Below is a small trained network, with its code and all its weights. Each question gives an input and a target symbol and asks what happens when units are switched off, that is, made to give their printed mean instead of their output.

import numpy as np


def w(rows, s, z=0):
    codes = np.array(rows[::2]) - 128.0
    scale = np.full(codes.shape[1], s)
    scale[-1] = z or s
    return codes * scale


def softmax(a):
    e = np.exp(a - a.max(-1, keepdims=True))
    return e / e.sum(-1, keepdims=True)


def log_softmax(a):
    a = a - a.max(-1, keepdims=True)
    return a - np.log(np.exp(a).sum(-1, keepdims=True))


def net(x, mask):
    ids = ['ΔΞΨΩησ'.index(c) for c in x.split()]
    T = len(ids)
    res = E[ids] + P[:T]
    u = 0
    for l in range(3):
        r = res
        for j in range(2):
            rows = slice(3 * j, 3 * j + 3)
            q, k, v = (r @ M[l][rows].T for M in (Q, K, V))
            z = softmax(np.where(np.tri(T) > 0, q @ k.T / 3**0.5, -1e9)) @ v
            o = O[l][rows]
            res = res + np.where(mask[u + j], z, o[:, -1]) @ o[:, :-1]
        u += 2
    return log_softmax(res[-1] @ U[:, :-1].T + U[:, -1])


Q, K, V, O = {}, {}, {}, {}
E = w([
[210,20,42,131],'Δ',
[151,140,217,40],'Ξ',
[29,3,63,99],'Ψ',
[124,140,72,155],'Ω',
[139,198,10,39],'η',
[198,78,52,241],'σ',
],0.011)
P = w([
[48,167,201,190],'0',
[120,179,174,142],'1',
[144,191,161,78],'2',
[105,147,167,119],'3',
[193,187,151,1],'4',
[110,166,140,182],'5',
[75,113,100,110],'6',
[92,98,108,173],'7',
[148,126,102,138],'8',
[123,69,91,138],'9',
[92,74,97,127],'10',
[127,72,77,151],'11',
[120,82,193,99],'12',
[185,108,102,112],'13',
],0.0064)
Q[0] = w([
[243,64,52,88],'0.h0',
[177,124,223,104],'0.h0',
[240,173,68,114],'0.h0',
[75,255,157,78],'0.h1',
[225,39,237,238],'0.h1',
[33,187,117,181],'0.h1',
],0.0078)
K[0] = w([
[1,141,78,119],'0.h0',
[146,179,113,72],'0.h0',
[57,161,147,11],'0.h0',
[185,46,169,17],'0.h1',
[201,130,123,154],'0.h1',
[100,137,206,174],'0.h1',
],0.0076)
V[0] = w([
[141,107,174,88],'0.h0',
[144,59,148,112],'0.h0',
[223,98,248,198],'0.h0',
[197,132,106,56],'0.h1',
[217,101,197,237],'0.h1',
[154,134,50,99],'0.h1',
],0.011)
O[0] = w([
[60,1,107,61,105],'0.h0',
[172,102,146,164,162],'0.h0',
[174,107,117,19,2],'0.h0',
[102,74,117,177,118],'0.h1',
[132,116,136,28,90],'0.h1',
[160,142,199,174,178],'0.h1',
],0.0087,0.0063)
Q[1] = w([
[145,20,111,106],'1.h0',
[179,150,22,239],'1.h0',
[98,200,155,79],'1.h0',
[78,143,251,110],'1.h1',
[208,97,107,156],'1.h1',
[107,136,3,104],'1.h1',
],0.0077)
K[1] = w([
[142,150,146,152],'1.h0',
[75,41,178,130],'1.h0',
[101,251,193,62],'1.h0',
[41,131,164,2],'1.h1',
[55,54,61,138],'1.h1',
[210,82,88,157],'1.h1',
],0.0098)
V[1] = w([
[187,38,109,116],'1.h0',
[70,135,100,94],'1.h0',
[245,60,83,153],'1.h0',
[43,87,96,125],'1.h1',
[240,122,33,145],'1.h1',
[136,1,108,144],'1.h1',
],0.0093)
O[1] = w([
[92,90,120,89,158],'1.h0',
[239,87,73,157,90],'1.h0',
[52,94,253,13,222],'1.h0',
[136,27,57,134,178],'1.h1',
[48,188,219,59,252],'1.h1',
[200,12,82,119,232],'1.h1',
],0.0071,0.0025)
Q[2] = w([
[10,75,149,196],'2.h0',
[140,139,94,148],'2.h0',
[49,123,99,46],'2.h0',
[67,31,74,222],'2.h1',
[196,57,1,108],'2.h1',
[225,96,208,6],'2.h1',
],0.0089)
K[2] = w([
[105,70,143,114],'2.h0',
[173,156,131,89],'2.h0',
[116,189,205,131],'2.h0',
[175,8,88,212],'2.h1',
[99,77,14,144],'2.h1',
[124,101,83,130],'2.h1',
],0.011)
V[2] = w([
[168,182,158,199],'2.h0',
[27,119,131,115],'2.h0',
[230,1,190,149],'2.h0',
[3,123,133,84],'2.h1',
[147,120,140,126],'2.h1',
[42,105,113,11],'2.h1',
],0.0071)
O[2] = w([
[146,236,172,132,121],'2.h0',
[118,125,112,174,168],'2.h0',
[1,177,73,83,173],'2.h0',
[112,158,141,127,90],'2.h1',
[77,166,173,56,121],'2.h1',
[76,78,102,150,2],'2.h1',
],0.0086,0.0054)
U = w([
[61,144,251,253,2],'Δ',
[30,178,208,126,123],'Ξ',
[146,168,212,169,75],'Ψ',
[142,131,94,93,99],'Ω',
[187,88,127,207,183],'η',
[79,242,204,48,250],'σ',
],0.0059,0.0049)

Each question gives the input, a string of symbols that net reads in full, and the target symbol t.
The units are the heads (3 rows each of Q, K, V and O). Each row of codes is followed by its name. A weight is (code - 128) times the scale printed after its matrix; where a second scale follows, it is the last column's (O and U).
mask holds one flag per head, layer by layer. A switched-off head (its flag False) gives its mean, the last column of its rows in O, instead of its output. The means were averaged over made-up inputs and are rounded, as every weight is.
A unit's drop is (log p(t) with every unit on - log p(t) with that unit switched off) / (log p(t) with every unit on - log p(t) with every unit switched off).
The circuit of an input: a set's keep is (log p(t) with only the set's units on - log p(t) with every unit switched off) / (log p(t) with every unit on - log p(t) with every unit switched off). Starting from all 6 units, units are removed one at a time, each time the one whose removal leaves the highest keep (on an exact tie, the one counted first), for as long as the keep stays at least 0.8.
units of the circuit, in order: the units of the circuit, biggest drop first
most important unit: the unit with the biggest drop
which heads matter: for each layer, one digit per head in row order, 1 if its drop is at least 0.15 and else 0, layers parted by /
input Δ σ η, target Ξ: which heads matter => 11 / 10 / 01
input Ψ Δ Δ Δ σ σ Ψ σ, target σ: which heads matter => 00 / 01 / 10
input Ξ Ψ η σ Ξ, target Ω: units of the circuit, in order => [0.h0; 1.h1; 2.h0; 0.h1]
input Ψ Ξ Ξ Ξ σ, target Ω: units of the circuit, in order => [0.h0; 2.h0; 1.h1]
input Ξ σ Ξ Ψ Ψ, target Ω: units of the circuit, in order => [0.h0; 2.h0; 1.h1; 0.h1]
input Δ Ψ Ψ Ψ, target η: units of the circuit, in order => [1.h1]
input Ψ Δ σ σ Δ, target σ: units of the circuit, in order => [2.h0; 1.h1]
input Ω Ξ Ψ Δ σ Ξ Ξ σ η Δ Δ σ σ, target Ξ: units of the circuit, in order => [1.h0; 2.h0]
input Ψ Ψ σ σ σ Ψ η σ η Δ, target σ: units of the circuit, in order => [1.h0; 2.h0; 1.h1]
input Ω Ψ Ω Ξ Ψ Ξ, target η: units of the circuit, in order => [1.h1; 0.h1; 1.h0]
input η σ σ σ Ξ, target Ψ: units of the circuit, in order => [2.h0; 0.h0; 1.h0]
input η Ω Δ η Ψ Ψ Ξ Ξ Ξ Ω Δ Δ Δ, target Ξ: units of the circuit, in order => [1.h0; 2.h0; 0.h1]
input σ σ σ, target σ: units of the circuit, in order => [0.h0; 1.h1]
input Δ σ Δ, target Ξ: units of the circuit, in order => [1.h0; 2.h1; 0.h0]
input η Δ Ω, target Δ: most important unit => 0.h1
input Ξ Ψ Ψ, target Ω: which heads matter => 10 / 01 / 10
input Ξ Ψ Δ, target Ω: which heads matter => 10 / 11 / 10
input Ψ Ψ Ψ Ω, target η: which heads matter => 00 / 11 / 00
input Ψ Ξ Ξ Ω, target Ω: which heads matter => 10 / 01 / 10
input σ η Ψ η Ψ Δ Ψ σ Δ Ψ Ξ, target Δ: which heads matter => 11 / 11 / 01
input Ξ Ψ Ψ Ψ η, target Ω: which heads matter => 10 / 11 / 10
input Ψ Ξ Ξ η, target η: most important unit => 1.h0
input Ξ η Δ Ξ σ Δ σ σ, target Ξ: which heads matter => 00 / 10 / 10
input Ω Δ Ξ, target η: which heads matter => 11 / 01 / 10
